Here is a tiny trained network, its code and every weight. The questions are about switching its units off for an input and a target symbol, where a switched-off unit gives its printed mean instead of its output.

import numpy as np


def w(rows, s, z=0):
    codes = np.array(rows[::2]) - 128.0
    scale = np.full(codes.shape[1], s)
    scale[-1] = z or s
    return codes * scale


def norm(h):
    return h / np.sqrt((h * h).mean(-1, keepdims=True) + 1e-5)


def f(y):
    return np.maximum(y, 0)


def softmax(a):
    e = np.exp(a - a.max(-1, keepdims=True))
    return e / e.sum(-1, keepdims=True)


def log_softmax(a):
    a = a - a.max(-1, keepdims=True)
    return a - np.log(np.exp(a).sum(-1, keepdims=True))


def net(x, mask):
    ids = ['ΓΩαβδεζηλμξσφ'.index(c) for c in x.split()]
    T = len(ids)
    res = E[ids] + P[:T]
    r = norm(res)
    for j in range(3):
        rows = slice(3 * j, 3 * j + 3)
        q, k, v = (r @ M[0][rows].T for M in (Q, K, V))
        z = softmax(np.where(np.tri(T) > 0, q @ k.T / 3**0.5, -1e9)) @ v
        o = O[0][rows]
        res = res + np.where(mask[j], z, o[:, -1]) @ o[:, :-1]
    y = f(norm(res) @ A[0][:, :-1].T + A[0][:, -1])
    res = res + np.where(mask[3:7], y, B[0][:, -1]) @ B[0][:, :-1]
    return log_softmax(norm(res)[-1] @ U[:, :-1].T + U[:, -1])


Q, K, V, O, A, B = {}, {}, {}, {}, {}, {}
E = w([
[77,120,91,20,207,112,106,161,130,120,110],'Γ',
[87,254,78,90,194,162,187,146,160,173,176],'Ω',
[160,150,98,89,158,195,128,218,97,117,92],'α',
[97,180,123,47,141,130,214,105,56,106,72],'β',
[121,239,135,99,166,137,122,111,157,171,7],'δ',
[185,235,143,136,224,59,119,150,126,87,133],'ε',
[179,96,131,143,176,84,161,179,103,216,92],'ζ',
[131,152,88,176,93,55,186,150,90,67,92],'η',
[160,81,159,120,168,171,229,90,129,103,164],'λ',
[135,70,118,120,116,91,167,194,193,70,141],'μ',
[126,99,47,188,110,143,170,101,171,113,99],'ξ',
[156,90,188,141,139,140,129,115,175,82,77],'σ',
[141,80,116,176,133,126,61,77,108,91,125],'φ',
],0.0054)
P = w([
[12,150,171,200,215,166,141,186,107,129,102],'0',
[41,131,153,194,202,160,149,186,111,113,90],'1',
[58,118,147,202,192,147,164,169,121,100,81],'2',
[97,115,134,172,202,144,166,160,130,90,81],'3',
[121,111,121,163,194,130,169,158,131,85,77],'4',
[145,108,102,146,187,127,168,150,143,94,74],'5',
[165,109,103,124,182,123,161,135,136,87,73],'6',
[180,118,96,115,168,115,162,125,143,97,86],'7',
[197,123,86,92,158,109,159,117,144,103,77],'8',
[206,129,88,79,140,111,152,108,142,116,88],'9',
[214,137,76,53,130,103,149,99,140,125,92],'10',
[225,161,78,38,107,104,151,92,143,144,102],'11',
[234,157,71,22,91,98,139,90,141,143,106],'12',
[235,170,72,2,77,92,131,80,137,142,123],'13',
],0.0038)
Q[0] = w([
[99,143,112,130,95,142,157,125,101,98,111],'head 1',
[235,130,56,32,223,120,178,165,151,87,27],'head 1',
[143,130,117,59,111,128,97,135,111,150,169],'head 1',
[102,92,172,219,137,158,168,137,154,79,121],'head 2',
[148,143,79,101,188,120,202,183,127,84,61],'head 2',
[44,150,170,190,53,128,73,125,145,142,212],'head 2',
[191,111,71,126,234,86,254,183,148,135,29],'head 3',
[100,152,172,160,153,94,137,98,134,76,104],'head 3',
[69,59,185,250,108,122,138,133,148,106,161],'head 3',
],0.01)
K[0] = w([
[122,130,168,145,184,128,109,104,184,142,80],'head 1',
[218,122,80,82,56,91,111,41,135,123,98],'head 1',
[142,240,132,43,76,130,165,141,136,198,145],'head 1',
[32,62,165,225,173,141,86,133,152,90,98],'head 2',
[254,77,148,135,76,157,140,93,163,100,134],'head 2',
[1,150,144,159,198,151,160,173,92,158,115],'head 2',
[210,75,114,132,62,82,133,69,167,98,122],'head 3',
[129,45,162,191,161,141,124,166,118,160,124],'head 3',
[4,95,157,203,164,177,116,157,108,87,110],'head 3',
],0.0077)
V[0] = w([
[128,126,150,133,174,145,2,170,102,131,146],'head 1',
[99,156,93,196,128,155,98,94,199,160,66],'head 1',
[110,109,88,151,77,98,96,60,64,105,161],'head 1',
[188,140,192,161,96,162,141,110,64,115,72],'head 2',
[130,138,153,99,132,95,40,150,160,122,38],'head 2',
[114,73,165,96,154,151,120,63,178,85,125],'head 2',
[161,85,167,167,147,76,130,102,108,215,116],'head 3',
[134,231,181,135,189,73,123,100,103,78,119],'head 3',
[120,152,102,46,159,193,119,65,93,179,114],'head 3',
],0.0047)
O[0] = w([
[247,116,51,28,137,54,123,120,142,101,181,108],'head 1',
[152,108,146,75,86,148,28,70,183,115,49,156],'head 1',
[27,99,84,93,218,122,156,131,98,98,67,2],'head 1',
[88,145,253,115,176,108,74,94,12,136,196,199],'head 2',
[35,155,167,129,95,184,98,162,145,40,224,215],'head 2',
[81,85,128,149,109,121,81,186,168,210,183,158],'head 2',
[149,94,73,104,83,199,87,226,94,147,74,148],'head 3',
[151,29,107,101,15,109,173,69,83,112,132,174],'head 3',
[142,16,155,216,186,138,112,152,161,87,106,63],'head 3',
],0.0038,0.0032)
A[0] = w([
[95,143,144,128,145,61,113,70,128,173,139,252],'neuron 1',
[141,59,73,194,159,124,4,39,6,111,156,13],'neuron 2',
[171,111,116,103,121,85,131,138,61,112,249,104],'neuron 3',
[154,177,15,120,86,90,39,139,101,158,134,138],'neuron 4',
],0.0042,0.0031)
B[0] = w([
[125,85,126,118,117,66,111,87,156,142,153,230],'neuron 1',
[2,138,141,82,148,119,65,163,130,172,193,197],'neuron 2',
[105,155,94,175,146,129,89,133,111,125,93,245],'neuron 3',
[107,83,127,124,146,188,137,113,128,151,164,250],'neuron 4',
],0.0077,0.0022)
U = w([
[71,58,79,38,193,98,103,130,136,100,141,217],'Γ',
[127,207,91,100,105,138,219,112,188,185,208,94],'Ω',
[172,155,115,120,133,224,118,183,71,106,105,250],'α',
[78,172,183,73,102,94,205,91,33,126,97,20],'β',
[106,176,140,123,134,133,91,87,192,147,2,57],'δ',
[181,205,127,170,217,64,95,103,119,65,164,77],'ε',
[177,64,141,172,137,72,151,158,99,237,111,149],'ζ',
[134,118,42,161,14,84,131,70,64,79,132,163],'η',
[92,59,176,175,202,174,236,91,114,92,174,39],'λ',
[106,107,106,137,73,71,176,238,208,72,149,17],'μ',
[103,93,48,224,113,177,129,72,187,115,102,79],'ξ',
[173,84,221,100,77,130,101,78,173,68,137,68],'σ',
[48,132,177,170,76,145,50,133,113,161,209,197],'φ',
],0.0068,0.0024)

Each question gives the input, a string of symbols that net reads in full, and the target symbol t.
The units are the heads (3 rows each of Q, K, V and O) and the neurons (one row each of A and B). Each row of codes is followed by its name. A weight is (code - 128) times the scale printed after its matrix; where a second scale follows, it is the last column's (O, A, B and U).
mask holds one flag per unit, heads first, then neurons. A switched-off unit (its flag False) gives its mean, the last column of its rows in O or B, instead of its output. The means were averaged over made-up inputs and are rounded, as every weight is.
A unit's drop is (log p(t) with every unit on - log p(t) with that unit switched off) / (log p(t) with every unit on - log p(t) with every unit switched off).
The circuit of an input: a set's keep is (log p(t) with only the set's units on - log p(t) with every unit switched off) / (log p(t) with every unit on - log p(t) with every unit switched off). Starting from all 7 units, units are removed one at a time, each time the one whose removal leaves the highest keep (on an exact tie, the one counted first), for as long as the keep stays at least 0.8.
units of the circuit, in order: the units of the circuit, biggest drop first
unit that matters most: the unit with the biggest drop
top k neurons: the k neurons with the biggest drops, biggest first
which heads matter: for each layer, one digit per head in row order, 1 if its drop is at least 0.15 and else 0, layers parted by /
input ζ α σ α Ω, target φ: units of the circuit, in order	[head 2]
input Ω ζ σ Γ Γ α Γ ζ, target α: which heads matter	001
input Γ φ α α, target Γ: which heads matter	100
input Γ λ ε ε α, target η: which heads matter	001
input η λ φ β α ζ ζ φ φ ζ α α φ μ, target Γ: which heads matter	100
input α η Γ, target β: which heads matter	011
input α Γ Γ λ, target ζ: which heads matter	010
input ε α α Ω β ζ Γ Γ η α α ε ε, target η: which heads matter	001
input ζ σ α μ α, target Ω: units of the circuit, in order	[head 3; head 2]
input Γ φ σ λ α η α, target β: units of the circuit, in order	[head 3; head 1]
input ζ α φ ε ζ α Γ ζ Γ φ δ, target Γ: units of the circuit, in order	[head 1; head 2]
input α Ω ε σ λ, target φ: which heads matter	010
input ζ ξ ζ, target δ: units of the circuit, in order	[head 1; head 2]
input α α α ξ λ α ζ α Ω α η σ μ ξ, target ξ: which heads matter	100
input λ ζ α ε α φ σ β α φ φ ξ λ λ, target λ: unit that matters most	head 1
input ζ η ζ, target β: units of the circuit, in order	[head 3; head 2]
input μ α α, target Ω: units of the circuit, in order	[head 3; head 1]
input Γ σ α α δ φ φ δ Ω α α, target ε: which heads matter	001
input ε α α α α φ ε ζ, target Γ: which heads matter	100
input φ σ φ δ ε α α β, target λ: units of the circuit, in order	[head 3]
input ζ α φ Ω α ζ Ω, target α: top 2 neurons	[neuron 1; neuron 2]
